Below is a small trained network, with its code and all its weights. Each question gives an input and a class and asks what happens when units are switched off, that is, made to give their printed mean instead of their output.

import numpy as np


def w(rows, s, z=0):
    codes = np.array(rows[::2]) - 128.0
    scale = np.full(codes.shape[1], s)
    scale[-1] = z or s
    return codes * scale


def norm(h):
    return h / np.sqrt((h * h).mean(-1, keepdims=True) + 1e-5)


def f(y):
    return np.maximum(y, 0)


def log_softmax(a):
    a = a - a.max(-1, keepdims=True)
    return a - np.log(np.exp(a).sum(-1, keepdims=True))


def net(x, mask):
    res = np.array(x, float).reshape(1, 6) / 4 @ E
    u = 0
    for l in range(2):
        y = f(norm(res) @ A[l][:, :-1].T + A[l][:, -1])
        res = res + np.where(mask[u : u + 4], y, B[l][:, -1]) @ B[l][:, :-1]
        u += 4
    return log_softmax(norm(res)[-1] @ U[:, :-1].T + U[:, -1])


A, B = {}, {}
E = w([
[68,119,168,136,125],'x0',
[147,134,45,128,102],'x1',
[34,170,116,178,67],'x2',
[138,99,163,254,72],'x3',
[152,126,136,105,44],'x4',
[139,198,83,193,129],'x5',
],0.0067)
A[0] = w([
[78,126,195,150,184,160],'L0N0',
[76,116,74,255,96,99],'L0N1',
[101,168,74,115,93,28],'L0N2',
[105,156,97,110,101,6],'L0N3',
],0.0094,0.0022)
B[0] = w([
[110,155,254,127,53,216],'L0N0',
[110,27,62,171,160,254],'L0N1',
[74,129,71,81,38,170],'L0N2',
[107,161,77,61,41,148],'L0N3',
],0.0088,0.0053)
A[1] = w([
[204,57,82,147,187,184],'L1N0',
[44,188,36,98,86,4],'L1N1',
[8,100,252,216,1,143],'L1N2',
[2,123,223,101,175,114],'L1N3',
],0.0052,0.0025)
B[1] = w([
[119,2,125,133,182,185],'L1N0',
[56,230,59,103,60,162],'L1N1',
[216,198,101,170,104,255],'L1N2',
[78,183,147,74,220,192],'L1N3',
],0.0091,0.0061)
U = w([
[219,144,88,141,83,3],'0',
[162,168,97,186,156,48],'1',
[177,154,191,190,71,128],'2',
[145,19,55,240,105,179],'3',
[82,165,23,81,55,184],'4',
[251,31,98,61,172,181],'5',
[100,168,183,58,179,124],'6',
],0.014,0.0046)

Each question gives the input, the list of numbers given to net, and the class t.
The units are the neurons (one row each of A and B). Each row of codes is followed by its name. A weight is (code - 128) times the scale printed after its matrix; where a second scale follows, it is the last column's (A, B and U).
mask holds one flag per neuron, layer by layer. A switched-off neuron (its flag False) gives its mean, the last column of its row in B, instead of its output. The means were averaged over made-up inputs and are rounded, as every weight is.
A unit's drop is (log p(t) with every unit on - log p(t) with that unit switched off) / (log p(t) with every unit on - log p(t) with every unit switched off).
The circuit of an input: a set's keep is (log p(t) with only the set's units on - log p(t) with every unit switched off) / (log p(t) with every unit on - log p(t) with every unit switched off). Starting from all 8 units, units are removed one at a time, each time the one whose removal leaves the highest keep (on an exact tie, the one counted first), for as long as the keep stays at least 0.8.
circuit, biggest first: the units of the circuit, biggest drop first
unit that matters most: the unit with the biggest drop
k most important neurons: the k neurons with the biggest drops, biggest first
k most important neurons of layer l: the k neurons of layer l with the biggest drops, biggest first
drop when u is switched off: that unit's drop, to one decimal
input [2,-4,-8,5,0,-8], class 2: circuit, biggest first : (L0N1; L0N0)
input [4,-5,-6,-3,-1,-8], class 6: 2 most important neurons of layer 0 : (L0N1; L0N0)
input [4,2,2,3,1,-5], class 2: 3 most important neurons : (L1N2; L1N0; L0N0)
input [-6,-6,7,-1,8,-5], class 0: unit that matters most : L1N2
input [-2,-5,-1,-4,1,-7], class 6: 3 most important neurons : (L0N1; L1N3; L1N0)
input [7,-6,-5,5,-3,-8], class 2: 3 most important neurons : (L0N0; L1N2; L1N0)
input [0,-1,-4,-1,4,6], class 5: 3 most important neurons : (L0N0; L1N2; L0N1)
input [8,-1,-7,-4,-1,-6], class 6: 2 most important neurons of layer 0 : (L0N1; L0N0)
input [-1,-3,3,5,-4,-7], class 2: drop when L0N0 is switched off : 0.4
input [8,-6,0,-3,3,3], class 2: drop when L0N0 is switched off : 0.9
